Here is a tiny trained network, its code and every weight. The questions are about switching its units off for an input and a class, where a switched-off unit gives its printed mean instead of its output.

import numpy as np


def w(rows, s, z=0):
    codes = np.array(rows[::2]) - 128.0
    scale = np.full(codes.shape[1], s)
    scale[-1] = z or s
    return codes * scale


def norm(h):
    return h / np.sqrt((h * h).mean(-1, keepdims=True) + 1e-5)


def f(y):
    return np.maximum(y, 0)


def log_softmax(a):
    a = a - a.max(-1, keepdims=True)
    return a - np.log(np.exp(a).sum(-1, keepdims=True))


def net(x, mask):
    res = np.array(x, float).reshape(1, 7) / 4 @ E
    u = 0
    for l in range(4):
        y = f(norm(res) @ A[l][:, :-1].T + A[l][:, -1])
        res = res + np.where(mask[u : u + 7], y, B[l][:, -1]) @ B[l][:, :-1]
        u += 7
    return log_softmax(norm(res)[-1] @ U[:, :-1].T + U[:, -1])


A, B = {}, {}
E = w([
[170,83,149,67,76,187,223,202,96,52,1],'x0',
[96,112,120,115,125,132,148,132,139,142,141],'x1',
[51,107,157,128,81,70,78,109,15,47,146],'x2',
[128,123,121,131,126,127,131,129,128,124,133],'x3',
[148,45,166,69,183,95,73,160,193,49,162],'x4',
[163,180,78,18,50,129,57,140,125,125,208],'x5',
[104,122,113,102,145,136,125,123,128,137,112],'x6',
],0.0071)
A[0] = w([
[161,189,86,25,2,134,96,143,164,77,188,32],'L0N0',
[113,182,62,202,70,201,176,161,29,161,140,3],'L0N1',
[141,69,177,115,163,157,43,181,180,57,190,49],'L0N2',
[142,93,137,105,125,121,115,176,148,78,105,55],'L0N3',
[75,100,167,118,42,130,72,106,69,115,108,47],'L0N4',
[177,93,120,149,126,223,132,180,145,139,119,120],'L0N5',
[140,170,160,58,75,156,152,181,95,107,104,46],'L0N6',
],0.0068,0.0029)
B[0] = w([
[84,187,111,103,96,9,187,50,154,130,58,255],'L0N0',
[54,119,157,121,121,224,55,96,200,144,76,207],'L0N1',
[105,106,218,34,173,178,34,99,218,90,93,210],'L0N2',
[135,40,144,178,72,255,45,99,136,213,171,179],'L0N3',
[106,144,103,142,227,220,153,210,146,49,213,201],'L0N4',
[121,141,146,116,149,132,111,207,81,105,183,186],'L0N5',
[184,54,116,128,75,136,231,121,89,131,144,203],'L0N6',
],0.0068,0.0067)
A[1] = w([
[166,170,61,135,76,205,98,104,62,155,135,6],'L1N0',
[213,215,72,66,127,140,151,186,206,164,159,46],'L1N1',
[110,107,170,221,216,47,201,110,117,162,114,113],'L1N2',
[69,89,159,213,110,103,137,163,129,196,69,14],'L1N3',
[81,110,139,138,183,7,44,53,124,185,177,93],'L1N4',
[196,147,103,121,159,120,130,196,182,230,74,42],'L1N5',
[154,170,105,138,189,169,129,119,150,205,254,59],'L1N6',
],0.0062,0.0018)
B[1] = w([
[138,126,163,152,135,177,87,2,167,85,51,168],'L1N0',
[45,182,171,172,233,121,230,198,114,78,137,207],'L1N1',
[147,141,129,103,120,72,155,107,134,54,43,201],'L1N2',
[135,130,170,156,108,82,127,96,146,132,134,187],'L1N3',
[201,69,80,189,103,168,97,243,124,170,145,253],'L1N4',
[102,204,156,174,188,166,180,116,116,77,215,190],'L1N5',
[160,131,97,143,89,141,148,195,86,156,150,201],'L1N6',
],0.0074,0.0051)
A[2] = w([
[80,184,128,95,118,122,104,128,106,38,177,155],'L2N0',
[166,212,63,58,81,79,124,94,120,162,167,67],'L2N1',
[131,155,107,162,75,187,171,126,85,177,120,240],'L2N2',
[95,127,111,103,134,118,109,149,2,59,184,48],'L2N3',
[113,74,167,187,167,85,132,102,127,108,83,5],'L2N4',
[154,99,127,95,89,146,200,139,74,112,108,143],'L2N5',
[148,77,149,185,136,170,135,112,141,102,56,90],'L2N6',
],0.0083,0.0023)
B[2] = w([
[109,136,175,207,233,115,211,93,116,161,150,228],'L2N0',
[116,159,101,165,106,2,191,61,156,109,33,190],'L2N1',
[111,33,169,35,124,149,38,166,174,82,169,253],'L2N2',
[130,234,165,206,123,170,230,138,118,112,161,195],'L2N3',
[115,180,96,91,162,80,194,126,134,124,89,200],'L2N4',
[232,149,7,181,121,91,62,157,61,207,159,237],'L2N5',
[144,160,114,76,97,49,157,99,113,150,160,253],'L2N6',
],0.0077,0.0057)
A[3] = w([
[133,149,106,169,196,143,87,85,23,106,156,36],'L3N0',
[46,146,157,212,82,165,102,110,30,105,127,61],'L3N1',
[198,73,138,84,81,177,118,171,47,136,97,103],'L3N2',
[144,120,17,209,108,62,36,128,168,178,230,160],'L3N3',
[189,94,154,78,194,7,167,86,179,104,83,253],'L3N4',
[68,198,155,154,48,228,90,50,136,202,35,90],'L3N5',
[132,131,79,207,143,123,2,159,111,188,99,42],'L3N6',
],0.0059,0.0023)
B[3] = w([
[135,166,130,102,173,179,119,160,108,118,130,151],'L3N0',
[145,168,202,88,201,136,139,216,227,109,175,165],'L3N1',
[144,96,87,164,92,104,32,194,115,209,168,184],'L3N2',
[207,48,99,110,58,164,174,133,49,115,40,205],'L3N3',
[64,160,99,135,56,133,105,46,95,152,114,253],'L3N4',
[82,45,202,17,164,144,2,55,204,96,130,171],'L3N5',
[175,99,73,66,63,115,120,189,79,200,182,159],'L3N6',
],0.008,0.0074)
U = w([
[255,59,10,154,46,141,107,218,40,188,149,253],'0',
[100,52,188,45,136,201,1,71,229,113,128,74],'1',
[100,215,62,144,89,10,206,37,109,121,55,34],'2',
[138,225,163,223,239,230,217,193,128,84,226,123],'3',
],0.011,0.0005)

Each question gives the input, the list of numbers given to net, and the class t.
The units are the neurons (one row each of A and B). Each row of codes is followed by its name. A weight is (code - 128) times the scale printed after its matrix; where a second scale follows, it is the last column's (A, B and U).
mask holds one flag per neuron, layer by layer. A switched-off neuron (its flag False) gives its mean, the last column of its row in B, instead of its output. The means were averaged over made-up inputs and are rounded, as every weight is.
A unit's drop is (log p(t) with every unit on - log p(t) with that unit switched off) / (log p(t) with every unit on - log p(t) with every unit switched off).
The circuit of an input: a set's keep is (log p(t) with only the set's units on - log p(t) with every unit switched off) / (log p(t) with every unit on - log p(t) with every unit switched off). Starting from the 12 units with the biggest drops (on a tie, the unit counted first), units are removed one at a time, each time the one whose removal leaves the highest keep (on an exact tie, the one counted first), for as long as the keep stays at least 0.8.
circuit, biggest first: the units of the circuit, biggest drop first
k most important neurons: the k neurons with the biggest drops, biggest first
k most important neurons of layer l: the k neurons of layer l with the biggest drops, biggest first
input [-5,-8,-4,-4,-1,1,4], class 0: 4 most important neurons => L1N4, L0N4, L1N6, L3N3
input [-5,6,-5,-5,-3,-5,-3], class 0: most important neuron => L1N6
input [6,5,5,4,-7,5,-6], class 1: circuit, biggest first => L0N1, L3N5
input [-4,-6,-7,-2,-2,7,-1], class 2: 3 most important neurons => L0N0, L2N1, L0N4
input [-2,1,4,5,1,4,-8], class 2: 2 most important neurons of layer 1 => L1N1, L1N5
input [-4,-8,6,-6,-1,8,5], class 2: 2 most important neurons => L2N1, L0N0
input [-3,2,4,-7,-4,4,4], class 1: 2 most important neurons of layer 1 => L1N1, L1N5
input [4,-8,-2,-4,-8,7,-4], class 1: circuit, biggest first => L0N1, L3N5
input [6,7,-6,5,6,-8,6], class 2: circuit, biggest first => L2N6, L3N4
input [7,7,0,2,-6,8,7], class 2: 3 most important neurons => L0N0, L1N4, L2N1
input [-5,2,-1,-8,-8,-7,2], class 1: 2 most important neurons => L0N1, L3N5
input [1,8,-8,3,-3,6,-2], class 3: 2 most important neurons => L1N1, L1N5
input [4,-8,8,7,5,6,-3], class 3: 2 most important neurons => L0N4, L2N3
input [-7,-4,5,-8,4,-3,5], class 0: circuit, biggest first => L1N4
input [4,-2,-6,1,4,6,-1], class 2: 3 most important neurons of layer 0 => L0N0, L0N4, L0N6
input [3,8,-6,4,-6,7,4], class 2: 4 most important neurons => L0N0, L0N3, L2N1, L1N4
input [6,-5,-2,-7,-7,0,-8], class 1: 2 most important neurons of layer 1 => L1N0, L1N4
input [7,3,-6,-4,-8,4,-1], class 1: 4 most important neurons => L0N1, L1N0, L3N5, L1N4
input [-1,-1,-7,-4,-2,6,-6], class 3: 2 most important neurons => L1N1, L1N5
input [-2,5,-8,2,-2,6,5], class 3: circuit, biggest first => L1N1
input [-4,-1,-6,8,-5,3,-1], class 3: 3 most important neurons of layer 1 => L1N1, L1N5, L1N6
input [6,7,6,-6,2,-4,-5], class 0: 3 most important neurons of layer 0 => L0N3, L0N6, L0N5
